Below are the code and all the weights of a small trained network. Each question names an input and a target symbol and asks about switching units off, where a switched-off unit gives its printed mean instead of its output.

import numpy as np


def w(rows, s, z=0):
    codes = np.array(rows[::2]) - 128.0
    scale = np.full(codes.shape[1], s)
    scale[-1] = z or s
    return codes * scale


def f(y):
    return y / 2 * (1 + np.tanh(0.7978845608 * (y + 0.044715 * y**3)))


def softmax(a):
    e = np.exp(a - a.max(-1, keepdims=True))
    return e / e.sum(-1, keepdims=True)


def log_softmax(a):
    a = a - a.max(-1, keepdims=True)
    return a - np.log(np.exp(a).sum(-1, keepdims=True))


def net(x, mask):
    ids = ['ζλμπστ'.index(c) for c in x.split()]
    T = len(ids)
    res = E[ids] + P[:T]
    r = res
    for j in range(2):
        rows = slice(3 * j, 3 * j + 3)
        q, k, v = (r @ M[0][rows].T for M in (Q, K, V))
        z = softmax(np.where(np.tri(T) > 0, q @ k.T / 3**0.5, -1e9)) @ v
        o = O[0][rows]
        res = res + np.where(mask[j], z, o[:, -1]) @ o[:, :-1]
    y = f(res @ A[0][:, :-1].T + A[0][:, -1])
    res = res + np.where(mask[2:14], y, B[0][:, -1]) @ B[0][:, :-1]
    return log_softmax(res[-1] @ U[:, :-1].T + U[:, -1])


Q, K, V, O, A, B = {}, {}, {}, {}, {}, {}
E = w([
[211,201,108],'ζ',
[161,78,94],'λ',
[141,70,48],'μ',
[86,118,21],'π',
[194,102,223],'σ',
[250,135,147],'τ',
],0.018)
P = w([
[254,58,100],'0',
[234,66,104],'1',
[216,81,112],'2',
[201,93,104],'3',
[185,108,112],'4',
[165,120,117],'5',
[147,135,120],'6',
[144,155,147],'7',
[136,186,159],'8',
[146,162,151],'9',
],0.0075)
Q[0] = w([
[222,96,71],'H0',
[19,111,174],'H0',
[139,70,77],'H0',
[58,210,198],'H1',
[248,167,38],'H1',
[155,157,65],'H1',
],0.013)
K[0] = w([
[49,203,164],'H0',
[182,41,155],'H0',
[96,115,222],'H0',
[239,7,91],'H1',
[54,175,191],'H1',
[83,126,200],'H1',
],0.013)
V[0] = w([
[91,56,94],'H0',
[63,177,7],'H0',
[147,139,87],'H0',
[183,90,153],'H1',
[197,191,124],'H1',
[130,197,84],'H1',
],0.012)
O[0] = w([
[99,63,150,95],'H0',
[152,71,49,85],'H0',
[146,128,124,202],'H0',
[84,124,191,253],'H1',
[194,184,127,254],'H1',
[248,219,2,122],'H1',
],0.0093,0.0075)
A[0] = w([
[148,50,163,178],'N0',
[91,175,26,118],'N1',
[138,196,225,115],'N2',
[131,163,107,142],'N3',
[107,171,170,108],'N4',
[173,128,142,127],'N5',
[188,202,146,107],'N6',
[83,72,136,225],'N7',
[185,145,70,150],'N8',
[3,205,165,69],'N9',
[144,93,77,2],'N10',
[38,155,58,136],'N11',
],0.011,0.0045)
B[0] = w([
[12,136,88,180],'N0',
[182,118,207,173],'N1',
[89,47,72,249],'N2',
[79,18,58,153],'N3',
[153,132,118,167],'N4',
[74,95,171,181],'N5',
[164,197,116,240],'N6',
[61,199,179,152],'N7',
[48,156,89,232],'N8',
[210,57,128,169],'N9',
[130,167,253,154],'N10',
[74,25,153,140],'N11',
],0.0066,0.015)
U = w([
[147,117,115,78],'ζ',
[56,159,174,91],'λ',
[57,127,134,168],'μ',
[147,5,40,9],'π',
[119,97,176,251],'σ',
[140,119,186,160],'τ',
],0.011,0.0024)

Each question gives the input, a string of symbols that net reads in full, and the target symbol t.
The units are the heads (3 rows each of Q, K, V and O) and the neurons (one row each of A and B). Each row of codes is followed by its name. A weight is (code - 128) times the scale printed after its matrix; where a second scale follows, it is the last column's (O, A, B and U).
mask holds one flag per unit, heads first, then neurons. A switched-off unit (its flag False) gives its mean, the last column of its rows in O or B, instead of its output. The means were averaged over made-up inputs and are rounded, as every weight is.
A unit's drop is (log p(t) with every unit on - log p(t) with that unit switched off) / (log p(t) with every unit on - log p(t) with every unit switched off).
The circuit of an input: a set's keep is (log p(t) with only the set's units on - log p(t) with every unit switched off) / (log p(t) with every unit on - log p(t) with every unit switched off). Starting from the 12 units with the biggest drops (on a tie, the unit counted first), units are removed one at a time, each time the one whose removal leaves the highest keep (on an exact tie, the one counted first), for as long as the keep stays at least 0.8.
circuit, biggest first: the units of the circuit, biggest drop first
unit that matters most: the unit with the biggest drop
top k neurons: the k neurons with the biggest drops, biggest first
which heads matter: for each layer, one digit per head in row order, 1 if its drop is at least 0.15 and else 0, layers parted by /
drop of u: that unit's drop, to one decimal
input τ ζ τ ζ σ, target ζ: circuit, biggest first	H1, N6, H0, N2
input μ ζ ζ λ, target ζ: circuit, biggest first	H1, H0
input μ τ μ ζ σ τ σ π, target π: unit that matters most	N9
input μ μ μ λ, target μ: circuit, biggest first	H1, N0, N7
input τ σ σ σ λ, target σ: circuit, biggest first	H0, N9, H1
input ζ ζ τ, target ζ: circuit, biggest first	H1, N6
input λ λ σ π, target σ: top 2 neurons	N9, N8
input λ τ μ, target μ: which heads matter	01
input ζ λ λ τ τ λ π μ λ, target π: top 2 neurons	N6, N7
input π μ μ τ ζ τ, target ζ: drop of H1	0.5
input π σ τ τ ζ ζ ζ μ, target ζ: drop of H1	0.5
input μ π σ, target π: drop of N6	0.2
